Below is a small trained network, with its code and all its weights. Each question gives an input and a class and asks what happens when units are switched off, that is, made to give their printed mean instead of their output.

import numpy as np


def w(rows, s, z=0):
    codes = np.array(rows[::2]) - 128.0
    scale = np.full(codes.shape[1], s)
    scale[-1] = z or s
    return codes * scale


def f(y):
    return y / 2 * (1 + np.tanh(0.7978845608 * (y + 0.044715 * y**3)))


def log_softmax(a):
    a = a - a.max(-1, keepdims=True)
    return a - np.log(np.exp(a).sum(-1, keepdims=True))


def net(x, mask):
    res = np.array(x, float).reshape(1, 8) / 4 @ E
    y = f(res @ A[0][:, :-1].T + A[0][:, -1])
    res = res + np.where(mask, y, B[0][:, -1]) @ B[0][:, :-1]
    return log_softmax(res[-1] @ U[:, :-1].T + U[:, -1])


A, B = {}, {}
E = w([
[132,8,78,102,98,120],'x0',
[95,87,129,139,242,95],'x1',
[168,111,165,230,127,145],'x2',
[39,146,173,148,71,78],'x3',
[140,123,133,94,119,53],'x4',
[163,68,252,85,91,113],'x5',
[121,157,203,130,136,222],'x6',
[212,176,66,2,114,112],'x7',
],0.0076)
A[0] = w([
[119,145,93,109,86,114,192],'n0',
[249,154,218,140,131,130,132],'n1',
[205,139,167,129,89,100,252],'n2',
[104,77,199,111,143,144,201],'n3',
[134,118,130,127,143,164,132],'n4',
[115,93,190,95,115,152,65],'n5',
[97,160,152,142,58,198,59],'n6',
[106,93,154,138,141,107,110],'n7',
[162,143,148,131,93,168,78],'n8',
[97,121,123,194,144,49,210],'n9',
[99,108,117,158,157,135,76],'n10',
[88,179,134,171,101,124,172],'n11',
[136,94,85,178,148,201,219],'n12',
[149,162,153,121,73,128,197],'n13',
[107,128,183,90,131,140,169],'n14',
[127,122,138,82,168,166,248],'n15',
[115,124,117,107,207,109,219],'n16',
[121,112,130,88,94,100,112],'n17',
[132,152,111,117,176,165,240],'n18',
],0.015,0.0021)
B[0] = w([
[132,182,123,87,92,123,187],'n0',
[251,68,140,111,165,154,237],'n1',
[222,108,120,119,98,126,206],'n2',
[69,35,136,136,102,129,230],'n3',
[121,116,107,133,156,135,151],'n4',
[63,63,169,116,102,150,194],'n5',
[98,171,155,178,66,160,218],'n6',
[103,87,116,167,125,96,186],'n7',
[133,121,129,165,138,168,172],'n8',
[150,132,171,150,135,12,254],'n9',
[116,113,100,180,162,117,189],'n10',
[125,192,148,156,107,108,215],'n11',
[99,158,8,199,175,164,254],'n12',
[166,139,132,130,104,168,193],'n13',
[97,116,153,102,123,151,184],'n14',
[89,125,150,61,159,149,181],'n15',
[115,149,161,46,151,77,212],'n16',
[114,123,99,80,102,133,179],'n17',
[81,148,120,77,175,149,197],'n18',
],0.018,0.0085)
U = w([
[101,162,145,194,226,2,71],'0',
[66,81,120,135,83,142,81],'1',
[194,134,160,109,171,195,141],'2',
[79,184,27,157,218,168,166],'3',
[114,231,173,153,41,190,72],'4',
[118,185,33,50,70,78,115],'5',
[90,196,99,43,205,95,251],'6',
],0.009,0.0032)

Each question gives the input, the list of numbers given to net, and the class t.
The units are the neurons (one row each of A and B). Each row of codes is followed by its name. A weight is (code - 128) times the scale printed after its matrix; where a second scale follows, it is the last column's (A, B and U).
mask holds one flag per neuron, in row order. A switched-off neuron (its flag False) gives its mean, the last column of its row in B, instead of its output. The means were averaged over made-up inputs and are rounded, as every weight is.
A unit's drop is (log p(t) with every unit on - log p(t) with that unit switched off) / (log p(t) with every unit on - log p(t) with every unit switched off).
The circuit of an input: a set's keep is (log p(t) with only the set's units on - log p(t) with every unit switched off) / (log p(t) with every unit on - log p(t) with every unit switched off). Starting from the 12 units with the biggest drops (on a tie, the unit counted first), units are removed one at a time, each time the one whose removal leaves the highest keep (on an exact tie, the one counted first), for as long as the keep stays at least 0.8.
units of the circuit, in order: the units of the circuit, biggest drop first
k most important neurons: the k neurons with the biggest drops, biggest first
drop when u is switched off: that unit's drop, to one decimal
input [2,-5,1,8,4,1,0,-6], class 4: units of the circuit, in order	[n6]
input [-5,1,0,8,-7,-5,-3,6], class 4: units of the circuit, in order	[n11, n12]
input [-5,2,-2,6,4,2,-8,4], class 5: 2 most important neurons	[n17, n0]
input [4,1,3,3,7,4,0,6], class 2: units of the circuit, in order	[n1, n2]
input [5,-5,2,-6,5,0,-1,-3], class 2: units of the circuit, in order	[n2, n3]
input [8,-8,2,5,-4,2,0,8], class 4: units of the circuit, in order	[n6, n13]
input [7,-1,-8,-4,-1,0,2,4], class 6: 3 most important neurons	[n15, n2, n6]
input [8,5,8,1,7,7,-5,7], class 2: 3 most important neurons	[n1, n2, n12]
input [4,7,5,0,6,0,-1,8], class 6: 2 most important neurons	[n16, n6]
input [-7,-8,1,-1,4,-2,1,3], class 2: 2 most important neurons	[n1, n2]
input [-1,-5,7,-3,-1,-5,8,3], class 3: 2 most important neurons	[n12, n18]
input [-3,1,8,-7,1,-1,-4,4], class 2: drop when n1 is switched off	0.6
input [-5,-8,5,6,3,6,0,8], class 2: drop when n1 is switched off	2.4
input [-2,7,-5,-5,-6,-5,-6,0], class 6: units of the circuit, in order	[n16]
input [6,1,-8,-4,-6,-3,6,6], class 6: drop when n15 is switched off	0.2
